Below are the code and all the weights of a small trained network. Each question names an input and a class and asks about switching units off, where a switched-off unit gives its printed mean instead of its output.

import numpy as np


def w(rows, s, z=0):
    codes = np.array(rows[::2]) - 128.0
    scale = np.full(codes.shape[1], s)
    scale[-1] = z or s
    return codes * scale


def f(y):
    return y / 2 * (1 + np.tanh(0.7978845608 * (y + 0.044715 * y**3)))


def log_softmax(a):
    a = a - a.max(-1, keepdims=True)
    return a - np.log(np.exp(a).sum(-1, keepdims=True))


def net(x, mask):
    res = np.array(x, float).reshape(1, 6) / 4 @ E
    y = f(res @ A[0][:, :-1].T + A[0][:, -1])
    res = res + np.where(mask, y, B[0][:, -1]) @ B[0][:, :-1]
    return log_softmax(res[-1] @ U[:, :-1].T + U[:, -1])


A, B = {}, {}
E = w([
[154,89,11,149,138,142],'x0',
[34,149,96,110,158,174],'x1',
[129,126,128,128,129,129],'x2',
[112,157,131,224,140,112],'x3',
[154,150,133,151,58,211],'x4',
[97,1,169,144,119,149],'x5',
],0.0094)
A[0] = w([
[71,161,140,183,170,135,88],'neuron 0',
[236,124,152,126,71,78,74],'neuron 1',
[147,101,126,5,117,161,69],'neuron 2',
[164,190,130,79,154,127,107],'neuron 3',
[71,65,149,136,74,125,48],'neuron 4',
[143,100,122,7,120,156,160],'neuron 5',
[120,64,144,142,82,125,108],'neuron 6',
[196,99,145,70,128,94,138],'neuron 7',
[86,89,129,106,131,163,37],'neuron 8',
[71,132,117,103,166,185,34],'neuron 9',
[58,122,128,59,205,42,133],'neuron 10',
[86,131,125,126,177,152,17],'neuron 11',
[108,142,122,137,96,189,90],'neuron 12',
[93,108,133,99,205,28,65],'neuron 13',
[113,142,126,150,123,176,51],'neuron 14',
[62,144,111,69,166,192,64],'neuron 15',
[180,121,142,151,108,109,2],'neuron 16',
[196,137,129,90,69,83,157],'neuron 17',
[103,157,135,117,77,212,93],'neuron 18',
[62,176,111,133,129,142,95],'neuron 19',
[159,193,107,112,158,132,41],'neuron 20',
[147,114,45,203,154,122,182],'neuron 21',
[136,214,98,69,128,134,88],'neuron 22',
[99,125,130,245,107,101,141],'neuron 23',
[133,133,125,130,44,151,38],'neuron 24',
[91,28,149,104,139,176,49],'neuron 25',
[102,182,210,179,111,114,145],'neuron 26',
[134,126,26,127,165,136,139],'neuron 27',
[66,173,229,81,150,112,114],'neuron 28',
[156,148,167,142,51,180,134],'neuron 29',
[148,170,104,123,75,72,29],'neuron 30',
[116,167,124,115,182,190,50],'neuron 31',
],0.011,0.0063)
B[0] = w([
[125,138,183,175,129,122,169],'neuron 0',
[138,69,201,129,190,121,203],'neuron 1',
[25,223,154,219,106,155,194],'neuron 2',
[122,125,153,123,41,91,184],'neuron 3',
[129,164,132,44,65,38,173],'neuron 4',
[67,184,120,189,134,177,227],'neuron 5',
[118,139,175,57,84,79,185],'neuron 6',
[135,140,167,151,185,172,197],'neuron 7',
[100,139,186,104,162,80,146],'neuron 8',
[142,67,193,105,243,76,153],'neuron 9',
[168,100,97,198,88,119,254],'neuron 10',
[165,63,209,188,163,65,129],'neuron 11',
[187,70,118,199,115,109,148],'neuron 12',
[205,109,83,226,101,109,216],'neuron 13',
[200,71,207,221,144,57,127],'neuron 14',
[134,51,222,141,233,129,181],'neuron 15',
[130,62,254,161,235,65,127],'neuron 16',
[112,141,176,97,176,149,202],'neuron 17',
[194,88,78,210,116,107,171],'neuron 18',
[109,126,213,84,171,107,163],'neuron 19',
[106,138,169,90,41,43,157],'neuron 20',
[88,86,152,120,84,205,241],'neuron 21',
[113,138,152,97,45,36,200],'neuron 22',
[42,222,162,128,139,81,220],'neuron 23',
[183,80,111,204,130,80,133],'neuron 24',
[136,147,135,90,26,42,211],'neuron 25',
[76,99,93,111,95,217,233],'neuron 26',
[129,78,146,111,71,176,219],'neuron 27',
[152,81,112,90,83,225,252],'neuron 28',
[185,102,112,207,97,129,193],'neuron 29',
[88,85,230,66,133,73,141],'neuron 30',
[128,52,233,81,178,87,138],'neuron 31',
],0.01,0.0075)
U = w([
[140,162,152,55,63,2,59],'0',
[127,83,205,136,250,97,157],'1',
[225,123,98,249,122,84,2],'2',
[30,224,148,202,156,119,124],'3',
[120,125,132,127,122,151,254],'4',
[126,84,120,79,102,203,102],'5',
[144,210,33,59,202,190,85],'6',
],0.0099,0.0097)

Each question gives the input, the list of numbers given to net, and the class t.
The units are the neurons (one row each of A and B). Each row of codes is followed by its name. A weight is (code - 128) times the scale printed after its matrix; where a second scale follows, it is the last column's (A, B and U).
mask holds one flag per neuron, in row order. A switched-off neuron (its flag False) gives its mean, the last column of its row in B, instead of its output. The means were averaged over made-up inputs and are rounded, as every weight is.
A unit's drop is (log p(t) with every unit on - log p(t) with that unit switched off) / (log p(t) with every unit on - log p(t) with every unit switched off).
The circuit of an input: a set's keep is (log p(t) with only the set's units on - log p(t) with every unit switched off) / (log p(t) with every unit on - log p(t) with every unit switched off). Starting from the 12 units with the biggest drops (on a tie, the unit counted first), units are removed one at a time, each time the one whose removal leaves the highest keep (on an exact tie, the one counted first), for as long as the keep stays at least 0.8.
units of the circuit, in order: the units of the circuit, biggest drop first
unit that matters most: the unit with the biggest drop
top k neurons: the k neurons with the biggest drops, biggest first
drop of u: that unit's drop, to one decimal
input [2,6,-3,0,-4,-6], class 0: top neuron -> (neuron 22)
input [-4,5,1,5,0,3], class 1: units of the circuit, in order -> (neuron 5; neuron 19)
input [-5,5,4,-4,7,3], class 2: units of the circuit, in order -> (neuron 18; neuron 29)
input [5,5,-4,3,3,3], class 1: top 3 neurons -> (neuron 28; neuron 26; neuron 9)
input [-6,-8,5,7,-6,-1], class 1: top 2 neurons -> (neuron 1; neuron 16)
input [-5,-8,5,-4,-7,-5], class 1: top 3 neurons -> (neuron 1; neuron 17; neuron 7)
input [-6,-4,7,4,-3,-5], class 4: top 2 neurons -> (neuron 26; neuron 28)
input [-3,1,4,-4,-1,2], class 3: units of the circuit, in order -> (neuron 2; neuron 5)
input [4,-8,7,-6,-6,7], class 1: top 4 neurons -> (neuron 7; neuron 1; neuron 17; neuron 22)
input [-7,0,7,0,-7,3], class 2: top 3 neurons -> (neuron 13; neuron 10; neuron 21)
input [5,3,7,5,7,-3], class 2: top 3 neurons -> (neuron 18; neuron 12; neuron 14)
input [-7,0,5,0,-6,-3], class 5: top 2 neurons -> (neuron 28; neuron 26)
input [-4,8,4,8,1,-8], class 0: top 2 neurons -> (neuron 22; neuron 20)
input [2,-4,3,7,4,4], class 3: unit that matters most -> neuron 23
input [5,4,4,7,3,7], class 0: units of the circuit, in order -> (neuron 25; neuron 4; neuron 6)
input [-3,4,2,-7,4,-4], class 3: top 2 neurons -> (neuron 2; neuron 5)
input [-4,5,3,1,-7,7], class 0: drop of neuron 29 -> 0.1
input [1,8,-6,-8,7,-3], class 1: drop of neuron 15 -> 0.5
input [2,-2,3,-7,-6,-4], class 3: drop of neuron 5 -> 0.3
input [8,-3,0,5,-2,2], class 5: unit that matters most -> neuron 21
